Each row of numbers belongs to one of the objects below and depends on some of the facts about them. Some rows are named. Which object is each other row?

Some facts about the objects:
β: is of sort; ψ: uses; Σ: refers to; χ: belongs to class
zemer {β=d, ψ=mukler belo nuluk, Σ=merugo, χ=180}
vuflimik {β=d, Σ=broni, χ=177}
flatrol {β=a, ψ=dabon, χ=631}
plaska {β=d, Σ=flovar, χ=180}
sosterin {β=b, Σ=vanidro, χ=180}
simar {β=b, χ=180}
broni {β=b, ψ=feni, Σ=skegrim, χ=180}
motik {β=d, ψ=klamesem, Σ=tistus, χ=180}
tatok {β=f, ψ=broni ledra, Σ=muga, χ=180}
tisten {β=c, ψ=feni drastak, Σ=varodrem, χ=68}
brorek {β=e, Σ=drastak, χ=68}
dugres {β=a, ψ=simazin pavan, Σ=plaska, χ=68}
plopun {β=f, Σ=tigras, χ=68}
fibram {β=c, Σ=dabon, χ=180}
simazin {β=f, ψ=tutrisa, Σ=plifetu, χ=68}
drastak {β=e, ψ=kletrus, χ=180}
tagun {β=a, χ=180}
pliflar {β=b, ψ=feni, χ=180}
fupas {β=a, Σ=vugruk, χ=180}
brupudir {β=b, Σ=futotir, χ=177}
muga {β=a, χ=180}
giskabe {β=f, χ=180}
refle {β=b, ψ=tutrisa, Σ=dubru, χ=180}
grusisa {β=a, Σ=gadok, χ=631}
plogazos {β=d, Σ=motik, χ=180}
fafistun {β=e, Σ=ketil, χ=180}
kletrus {β=a, ψ=tokla, Σ=troge, χ=180}
plifetu {β=f, Σ=drotal, χ=68}
pifli {β=f, ψ=simazin grudabas tisten, χ=631}
klidem {β=f, ψ=tokla, χ=180}
feni {β=e, ψ=klidem tagun, Σ=nabuk, χ=177}
zemudo {β=f, ψ=belo flusker, χ=177}
fluskonok {β=e, ψ=subre tatok pifli, Σ=fusos, χ=180}
droplon {β=d, Σ=kalik, χ=631}
belo {β=e, χ=180}
dedos {β=a, Σ=grami, χ=68}
ropin {β=d, χ=177}
traveba {β=b, Σ=stemim, χ=180}
skesustol {β=d, Σ=dedos, χ=180}
sesti {β=a, Σ=peruken, χ=68}
drosen {β=c, Σ=fafistun, χ=631}
gadok {β=d, Σ=kopurel, χ=180}
nabuk {β=d, Σ=ropin, χ=180}
futotir {β=c, Σ=rener, χ=180}
drobam {β=d, ψ=tokla, χ=180}
toguva {β=e, χ=180}
popu {β=c, Σ=tatris, χ=180}
pleko {β=a, χ=177}
stimi {β=b, Σ=suskis, χ=177}
mamon {β=f, Σ=sesti, χ=177}
doso {β=a, Σ=sisek, χ=180}
vanidro {β=c, ψ=feni, Σ=stiskan, χ=180}
troge {β=f, χ=177}
diplir {β=c, Σ=brorek, χ=180}
kalik {β=c, ψ=feni triga, Σ=fibram, χ=180}
gruror {β=a, χ=180}
ketil {β=a, ψ=pliflar, χ=180}
nuluk {β=d, χ=180}
brosko {β=f, Σ=druteten, χ=180}
pozal {β=b, ψ=fusos, χ=180}
rener {β=e, χ=177}
zasko {β=e, ψ=sutrim kalik kibrus pliflar, χ=68}
klutrek {β=e, ψ=fusos drastak ledra, χ=180}
kibrus {β=d, ψ=ketil, χ=180}
sizim {β=c, χ=631}
tokla {β=e, ψ=stimi, χ=68}
stiskan {β=f, χ=180}
flovar {β=e, Σ=tisten, χ=68}
flusker {β=e, ψ=tisten, χ=180}
tranas {β=c, χ=631}
druteten {β=d, Σ=peku, χ=180}
sutrim {β=a, Σ=grenibru, χ=180}
peku {β=f, Σ=tedros, χ=177}
sisek {β=a, Σ=mutozan, χ=180}
flokle {β=b, Σ=belo, χ=180}
rigro {β=b, Σ=flokle, χ=68}
grami {β=f, χ=180}
grenibru {β=c, Σ=pubo, χ=180}
tigras {β=a, χ=180}
mutozan {β=c, Σ=klamesem, χ=177}
ledra {β=d, ψ=drastak, Σ=traveba, χ=180}
distek {β=f, χ=68}
drotal {β=a, Σ=stimi, χ=68}
vugruk {β=f, χ=180}
pavan {β=a, ψ=pliflar, Σ=gisa, χ=180}
flostom {β=c, Σ=nafor, χ=177}
kloklek {β=b, χ=68}
kopurel {β=b, Σ=plafli, χ=180}
fiste {β=d, ψ=gisa tistus zemer, Σ=kisul, χ=180}
dubru {β=e, Σ=diplir, χ=631}
drudo {β=a, Σ=dugres, χ=177}
pubo {β=a, Σ=plestonem, χ=177}
skugram {β=f, χ=180}
plestonem {β=b, Σ=plugevu, χ=180}
potram {β=f, ψ=tatok pliflar, Σ=drosen, χ=180}
peruken {β=b, χ=180}
dabon {β=c, ψ=belo, Σ=mukler, χ=180}
suskis {β=b, Σ=tripil, χ=68}
fusos {β=e, ψ=tagun subre, χ=180}
grudabas {β=c, ψ=klutrek tokla, Σ=plogazos, χ=180}
bramen {β=f, Σ=rigro, χ=180}
triga {β=d, ψ=klidem tatok, Σ=tokla, χ=631}
gropu {β=f, Σ=grusisa, χ=180}
bregil {β=d, Σ=roval, χ=180}
rutrufe {β=c, Σ=klidem, χ=68}
drikon {β=b, χ=177}
trono {β=b, χ=180}
klamesem {β=b, ψ=skugram stimi, Σ=drudo, χ=68}
draven {β=c, Σ=sizim, χ=631}
festuklom {β=b, Σ=toguva, χ=180}
tedros {β=c, Σ=droplon, χ=631}
tatris {β=c, χ=68}
tutrisa {β=b, χ=180}
rabrodrin {β=b, χ=180}
grafla {β=f, ψ=triga klamesem gisa, Σ=fupas, χ=180}
peste {β=c, χ=180}
budos {β=e, ψ=potram, Σ=rebriflik, χ=180}
stemim {β=b, Σ=mamon, χ=180}
dodatrun {β=c, Σ=vuflimik, χ=177}
gaflim {β=b, χ=180}
mukler {β=b, ψ=pozal, Σ=zasko, χ=180}
tripil {β=c, Σ=gropu, χ=68}
sudrek {β=d, Σ=fluskonok, χ=631}
rebriflik {β=e, χ=68}
subre {β=a, Σ=rabrodrin, χ=68}
gisa {β=b, ψ=gruski, χ=177}
nafor {β=a, χ=180}
varodrem {β=b, χ=180}
skegrim {β=c, Σ=bafe, χ=68}
plugevu {β=a, Σ=tranas, χ=180}
poges {β=a, χ=68}
gruski {β=b, ψ=klutrek tagun tutrisa, Σ=kloklek, χ=631}
roval {β=e, Σ=pavan, χ=68}
bafe {β=b, Σ=bregil, χ=68}
plafli {β=a, χ=180}
merugo {β=a, Σ=brosko, χ=68}
tinim {β=e, Σ=trono, χ=631}
tistus {β=c, ψ=kibrus flusker, χ=68}
kisul {β=c, χ=180}

Some objects and their rows:
kibrus: [-18  -8  -2  10  -4   5  -2  -5  11   4   0 -10  -2  -1 -21 -12 -29   1
 -10  -7  36 -15   3   5   7   3 -11  20  -9  -3  -2  18   0  10 -12 -16
 -12 -17  -3  11  -7  11   4  -1  -6  12  23]
sosterin: [  0   8  -4  14   6   3   5   9   5   1  -2 -17  -7  17  10  -3 -13  -5
  -9  -1  -4 -11   9  -5   7  10  -3  -2   4  -5   4   6  -7   7  -6  -8
 -12   1  -8  10  -8  -2 -24  -2  -1   3  18]
tatok: [ -6 -12  -1 -12   0   1  16  39 -20 -34  -4  -5  -4  -9   1  36 -14  -5
   4  24  -7  16  -9 -10  -6 -16   7  22  10   0  -9   5  -3  -7 -13 -16
  23   9 -12  -4   1 -17  40   4  13   8 -24]
zemudo: [-19 -18   3   1  -1   6  11  22 -19 -29  -5  -4  -3 -19 -11  35 -17  -6
  12  16  -3   5 -10  -6  -4 -26   9  25   4   0  -9   3   6  -7 -13 -11
  23   8  -8  -3  -6  -5  25   5   8   2 -33]
mamon: [-17 -14   3 -24  -4  -4  14  33 -17 -32 -13  10 -12   6   3  19  -2  -9
   7   3 -50   3  -4 -20 -13  -4  10  -5  10   6  -5 -13   4  -7  -8  -9
  19  28  -6  -9 -15 -33   0   2  13  -8 -10]
stimi: [ 15   5 -16   5   5   4   6  13   0  -4  -4 -22  -7   9   0 -27 -20  -9
 -11  13 -18  -3  10  -1  16  13  -4  -1  13  -2  12   5  -4  13  10 -14
  -8   6 -10   9   4  24 -10   0   8  -3  15]
grenibru: [  8  -7  -4 -15  -7  -9   1  13  -9   0  -2  12  -8  13   0  -9   4  -4
 -10 -13 -20  -2  -4 -11  -3   6  -1 -12  -1   3   0 -13  -4   0  -1   1
  12  10   1  -1  -9 -16  -3   0  -1   5  17]
peku: [-11   3  11 -15  10  -1  15  34 -21 -12  -8   3  -3  -6  15  45   0  -4
  10  38 -13  -8 -11 -16  19 -15   8  13  19   3  -7  -6 -10 -12  -9  -4
  27  25 -25   3 -10 -10 -20  -8   7  -6 -17]
mutozan: [ 18 -10  -7   2   7  -5  -5  10   5   2  12  -2  -5   8  12   0  16  -7
 -11  -3  10  -5   1  -8   3  -8   1 -15   6  -8   0   1  -8  -6   7  -1
  32 -16 -15  -1  -8 -12  12   0  -1  17   6]
kopurel: [ 11   9 -12  11   6   5   7  10   1   0  -1 -22  -6  12   4 -13 -18  -7
  -9   7 -10  -8   9   0  10  10  -4  -1   9  -6   8   7  -4   9   2 -10
  -9   5 -11  10  -2  11 -17  -1   3   1  16]
drudo: [  9  -8  -7   7   9  -3  -5   3  21  -1  16 -11  -6   6  17   0  11 -10
 -15  -2  28 -14   6  -7   4  -7   0 -21   9 -10  -1  13  -7  -5  11  -9
  19 -25 -26   0 -16 -17  18  -3   1  21   7]
flovar: [ 31  -7 -11   3   4  -8  -1  -1   7   4  22   2   0   4  14 -10  17 -11
 -15  -7  39  -3  -4  -4   6  -8   1 -23   3  -6   1  -1 -11  -6  10   7
  29 -22 -16  -1 -10 -14  15   0  -1  14  12]
bregil: [ 17  10   3  12   6   3   5   4   7  -9 -11 -23 -13  15  22  -7 -10  -1
 -13  -5  14  -5   2   4   8  11   8 -24 -13 -13  -4  27 -15  19   3  -4
 -17  -5   9  18   9 -23 -21  -1 -16   2  28]
roval: [ 41   0  -4  -4   1  -5   8   1  -9 -10   2   0  -5   4  17  -7   8  -6
 -11  -5  29   7 -15   5   9  -2  11 -30 -14  -7  -5   6 -16   9   7  13
  15  -3   9   8  11 -25   0   2 -13  -3  19]
nuluk: [ -6   3  -6  18   3   4   1 -21   9  13  -2 -11  -6   7  -5  -3 -14  -4
 -13 -11   4 -25   2   3   5   5  -5  -1  -5  -5   2   6   0  11  -5  -9
 -17  -6  -9  12 -14  11 -15  -4  -7   9  15]
grafla: [-19 -11   6 -13  -1   3  11  40 -14 -33  -4  -5  -5 -14  -1  24 -11  -8
   9  23  -6   9  -6 -14   1 -15   9  19   8   1  -9   1  -2  -9  -3 -14
  25  11  -6  -4   3 -15  20   7  11   0 -27]
fupas: [  7   1  -5  -7   0  -5   3   2   2   0   1  -2  -6   2   5  -3  -3  -6
 -11   2   7 -11  -3  -3   6   2   0 -13   2  -1  -1   4  -6   4   5  -8
   2   2 -13   6  -8 -10   0  -6  -2   5  15]
klidem: [-31 -24   9   5  10   4  16  -3 -15 -36 -10   5  -8 -24  -6  26  -9 -12
   1  19  -4  -4 -11 -19   5 -15  13  26   1   9  -6  -7   1  -1  -9 -25
  22  -2   4  -6   5  15  39  10  14  -3 -49]

Rows to name:
No name comes twice in this set of rows, the named rows included.
[ 23   9 -21   3   3   6   7  15  -1  -1   0 -26  -5  10   1 -25 -21  -8
 -10  15 -27  -1   9   2  13  13  -6   0  14  -5  12   7  -1  12  11 -14
  -8  12 -16  10   4  23  -9   0   9  -1  17] : suskis
[ -3 -11  -1   5   0  -1 -10  15  22  -8  20 -14  -1  -7   5  -6   0 -10
 -13  -1  55  -6   7  -7   3 -10  -3   0   4  -8  -5  16  -9  -7  10 -14
  16 -33 -18   0  -7 -17  29   2   2  27   5] : dugres
[-24  -1   8 -10  -8   6   2  44 -13 -30   0 -12  -3 -23  -4  15 -11 -14
  17  20  -9   7  -4 -13   1 -20   9  19   6  -1  -8  -4  -1 -13   8  -9
  20  21  -4  -2   5 -15   5   9   8   0 -35] : simazin
[ 12  12  -9   8  -8 -10   1  19  -2  -1   1 -18  -5  10   9   7 -25   2
 -31  -7  11   9   3  -2 -10  11 -12  12   5   1   0  13 -13  12 -15 -17
 -37 -10  -5   8  -6  -2  30  -4  -3  28  16] : ledra
[ 25  -5 -13  11  -7 -12   7 -13 -17   0   9   7   2 -10  -5  11  -8  -4
 -24 -11  36  11 -18   3  -9  -8  -2  10  -6   7  -1  -6  -8   5 -14  -2
  -4 -17   1   1  -4  10  51   1  -2  20  -6] : drastak
[  6   0  -7  20  11   0  -7   0  26   8  14 -22  -7  15  17  -7   3  -7
 -19  -7  26 -18  15  -6   5   4  -5 -15   8 -12   3  17  -9   2   7 -12
   2 -28 -22   6 -15  -8   0  -3  -2  23  19] : plaska
[ -7  -1  -2 -20 -12 -12   2   8  -1  -5  -5  10 -10  11  -1 -14  -4  -7
 -13 -16 -14 -10  -1 -11  -7  12  -3 -16   0   6   0  -8  -3   4  -1  -9
  -9   9  -4  -1 -17 -22  -4  -4   1   3  25] : pubo
[ -8   6   0   5  -8   1  -5  13  10   2   3 -15  -3   0  -5 -15 -23  -2
 -15  -4  27  -8   7  -1   6   7 -10  13  -4  -2  -1  14  -9   7  -2 -15
 -20 -11  -2  10  -1   3  -1  -1  -6  15  19] : fiste
[ -2 -22   2   8   0  -7   3 -29  -7  -6   4  17  -1 -21 -12 -20  -4 -10
 -21  -7  52  -7 -14  -7  15  -6   2   9 -13  13   1 -10  -9   7  -3  -7
   9 -26  15  -1   5  29  36   6  -1   2 -11] : tokla
[-20  -7   3  20   2   0  -2 -22   8   0  -4  -7  -7  -9  -9 -12 -22  -6
 -22  -7  29 -19   3  -6  10   6  -5  17  -8   6   1   7  -6  14  -7 -22
 -23 -22   8   9   0  30  15   1  -3  11   2] : drobam

The same objects again, as new rows of numbers:
Known rows:
tagun: [-23  -1 -17 -10  -1  13  19 -21 -17  21   4  -6 -18]
mamon: [-17  -2 -14   2   6  19  -5 -26 -26  11   0 -19 -10]
trono: [-11 -17 -18  20   1  12  14 -10  -3  22   1   7 -16]
tinim: [ -7  -2 -14   3   4  19  -8 -19 -13   7  -3 -11 -10]
grusisa: [-11  -2 -11 -18   5  22 -29  -7 -11  31   5 -29 -16]
mutozan: [ 11 -16  -1  27   7  31 -13 -16  10   7   1  -7   5]
zemer: [ -8 -10   0  13  16  15  -2 -23 -46  10  -1   8   0]
fiste: [-10  -5   2   9   9   6 -28 -42 -37  17  -4  -8  -2]
gaflim: [ -9 -13 -20  12   0  13   9 -10  -5  16  -1   2 -19]
traveba: [ -9 -13 -19  11  -1  13   7  -9  -5  15  -1   1 -19]
tatok: [-18   3 -14  -3  -3  16  -5 -34 -24   2  -1 -24  -7]
troge: [-18  -6 -13   9   8  17   0 -27 -24  18   2 -14  -8]
drobam: [-12  -4  -8  16  10   3  -2 -33 -32  18  -1  -6   2]
tripil: [  7  -2  -9  24  -2  21 -40 -16  18   5  -4 -15  -3]
plugevu: [-18  -3 -15  -9  10  19   5 -19 -29  23   3 -17 -14]
druteten: [ -9 -11  -9  20  19  18  28 -17 -30  13   0   9   5]
drikon: [ -9 -13 -19  12  -1  13   9 -10  -6  15  -1   3 -18]
dodatrun: [  6   1 -11  16  -3  26 -38 -14  12 -10  -6 -10  -4]

Rows to name:
No name comes twice in this set of rows, the named rows included.
[-15   1 -17  -2   6   9 -17 -29 -45   7   2 -16 -14] : skugram
[-15   2  -6  -1   6  12 -37 -37 -54   3   0 -32  -4] : grafla
[-11  -7  -7   8   0  11 -11 -29 -11  16   0   1 -11] : flusker
[-13 -10 -15  14  -7  13   5 -12  -6  10  -2  -7 -13] : refle
[ -7  -3  -8   7   0  18 -10 -30 -10   7  -3 -19  -1] : budos
[-19  -4 -13   8   3   9  -2 -34 -28  15   3 -13  -6] : klidem
[  1 -13  -9  34   6  31   3 -11   3  -7   0  16   8] : tedros
[-21  -1  -9  -2   3  16  -5 -28 -21  24   1 -31  -3] : dugres
[ -3 -17 -13  10   5   7  -4 -16 -31  17   4  -4 -17] : klamesem
[-10  -2 -11   8   9  10  -2 -27 -16  18  -4  -5  -6] : vuflimik
[-18  -5 -10  -4   5  18  12 -30 -18  26   3 -22  -6] : pavan
[ -3  -6  -5   2   5  15 -33 -13   4  32   2 -13  -3] : gadok
[-13 -11 -10  11   2   9  -5 -24  -9  24   2  17 -19] : belo

